Below is a small trained network, with its code and all its weights. Each question gives an input and a target symbol and asks what happens when units are switched off, that is, made to give their printed mean instead of their output.

import numpy as np


def w(rows, s, z=0):
    codes = np.array(rows[::2]) - 128.0
    scale = np.full(codes.shape[1], s)
    scale[-1] = z or s
    return codes * scale


def f(y):
    return np.maximum(y, 0)


def softmax(a):
    e = np.exp(a - a.max(-1, keepdims=True))
    return e / e.sum(-1, keepdims=True)


def log_softmax(a):
    a = a - a.max(-1, keepdims=True)
    return a - np.log(np.exp(a).sum(-1, keepdims=True))


def net(x, mask):
    ids = ['γζηθλστψ'.index(c) for c in x.split()]
    T = len(ids)
    res = E[ids] + P[:T]
    r = res
    for j in range(2):
        rows = slice(3 * j, 3 * j + 3)
        q, k, v = (r @ M[0][rows].T for M in (Q, K, V))
        z = softmax(np.where(np.tri(T) > 0, q @ k.T / 3**0.5, -1e9)) @ v
        o = O[0][rows]
        res = res + np.where(mask[j], z, o[:, -1]) @ o[:, :-1]
    y = f(res @ A[0][:, :-1].T + A[0][:, -1])
    res = res + np.where(mask[2:14], y, B[0][:, -1]) @ B[0][:, :-1]
    return log_softmax(res[-1] @ U[:, :-1].T + U[:, -1])


Q, K, V, O, A, B = {}, {}, {}, {}, {}, {}
E = w([
[137,98,161],'γ',
[141,100,161],'ζ',
[187,248,60],'η',
[139,101,170],'θ',
[128,97,167],'λ',
[119,94,185],'σ',
[213,127,209],'τ',
[99,124,57],'ψ',
],0.012)
P = w([
[192,2,47],'0',
[180,42,148],'1',
[180,64,153],'2',
[137,84,176],'3',
[126,105,180],'4',
[114,124,191],'5',
[105,144,192],'6',
[95,159,199],'7',
[89,181,216],'8',
[75,194,219],'9',
[100,214,199],'10',
],0.0057)
Q[0] = w([
[152,75,63],'h0',
[186,117,180],'h0',
[121,103,30],'h0',
[88,117,234],'h1',
[184,81,251],'h1',
[118,95,191],'h1',
],0.028)
K[0] = w([
[185,68,54],'h0',
[183,78,208],'h0',
[155,136,19],'h0',
[90,248,168],'h1',
[156,254,77],'h1',
[84,189,153],'h1',
],0.02)
V[0] = w([
[129,94,102],'h0',
[149,161,46],'h0',
[69,71,100],'h0',
[162,132,63],'h1',
[43,121,144],'h1',
[19,117,2],'h1',
],0.014)
O[0] = w([
[158,153,115,116],'h0',
[97,208,119,66],'h0',
[155,148,51,85],'h0',
[83,185,136,117],'h1',
[209,113,130,87],'h1',
[221,246,166,8],'h1',
],0.014,0.015)
A[0] = w([
[71,221,122,136],'n0',
[202,109,180,253],'n1',
[197,155,153,156],'n2',
[93,155,40,107],'n3',
[117,116,12,106],'n4',
[162,188,226,161],'n5',
[213,43,38,38],'n6',
[197,155,150,135],'n7',
[125,216,83,133],'n8',
[117,142,103,72],'n9',
[174,109,1,151],'n10',
[23,176,143,117],'n11',
],0.0085,0.0044)
B[0] = w([
[49,203,119,144],'n0',
[227,85,124,180],'n1',
[121,130,205,149],'n2',
[140,129,206,147],'n3',
[78,103,198,188],'n4',
[30,162,80,172],'n5',
[165,205,5,254],'n6',
[121,83,180,147],'n7',
[201,15,113,142],'n8',
[116,113,99,131],'n9',
[173,188,226,153],'n10',
[209,164,114,207],'n11',
],0.021,0.0088)
U = w([
[140,138,128,148],'γ',
[120,125,127,58],'ζ',
[22,196,87,4],'η',
[139,137,108,121],'θ',
[187,134,90,142],'λ',
[230,131,46,120],'σ',
[16,42,95,154],'τ',
[148,51,253,192],'ψ',
],0.0043,0.0034)

Each question gives the input, a string of symbols that net reads in full, and the target symbol t.
The units are the heads (3 rows each of Q, K, V and O) and the neurons (one row each of A and B). Each row of codes is followed by its name. A weight is (code - 128) times the scale printed after its matrix; where a second scale follows, it is the last column's (O, A, B and U).
mask holds one flag per unit, heads first, then neurons. A switched-off unit (its flag False) gives its mean, the last column of its rows in O or B, instead of its output. The means were averaged over made-up inputs and are rounded, as every weight is.
A unit's drop is (log p(t) with every unit on - log p(t) with that unit switched off) / (log p(t) with every unit on - log p(t) with every unit switched off).
The circuit of an input: a set's keep is (log p(t) with only the set's units on - log p(t) with every unit switched off) / (log p(t) with every unit on - log p(t) with every unit switched off). Starting from the 12 units with the biggest drops (on a tie, the unit counted first), units are removed one at a time, each time the one whose removal leaves the highest keep (on an exact tie, the one counted first), for as long as the keep stays at least 0.8.
units of the circuit, in order: the units of the circuit, biggest drop first
top k neurons: the k neurons with the biggest drops, biggest first
drop when u is switched off: that unit's drop, to one decimal
input λ τ σ ζ ψ σ, target ψ: units of the circuit, in order	(h1 n6)
input ψ σ σ τ τ τ τ τ γ ψ ζ, target ψ: units of the circuit, in order	(n6 h1)
input τ σ γ γ σ θ σ λ, target σ: units of the circuit, in order	(h1 n6 h0)
input τ ψ λ τ η, target ψ: top 3 neurons	(n6 n3 n4)
input η λ σ θ, target η: top 2 neurons	(n0 n5)
input λ ψ τ σ ψ τ θ, target ψ: units of the circuit, in order	(n6 h1)
input λ τ σ λ θ τ σ θ ψ θ, target ψ: units of the circuit, in order	(h1 n6)
input σ τ τ τ τ σ λ σ, target σ: top 2 neurons	(n6 n4)
input τ τ η τ σ ψ η, target ψ: top 4 neurons	(n6 n3 n11 n4)
input ψ τ σ, target ψ: units of the circuit, in order	(n6 h1)
input η ψ λ, target η: top 3 neurons	(n0 n5 n1)
input θ τ γ γ τ σ ψ λ ψ ζ, target ψ: top 4 neurons	(n6 n2 n7 n1)
input η θ τ ζ ζ ψ ψ τ ζ, target η: top neuron	(n5)
input η τ ψ τ γ σ ζ λ, target η: top 2 neurons	(n0 n5)
input γ σ γ, target σ: units of the circuit, in order	(n6 h0)
input λ ψ τ, target ψ: drop when n7 is switched off	0.2
input σ σ σ ζ, target σ: drop when n6 is switched off	0.5
input η τ τ θ λ σ, target η: drop when n6 is switched off	0.0
input λ ζ θ ψ λ, target ψ: drop when n2 is switched off	0.4
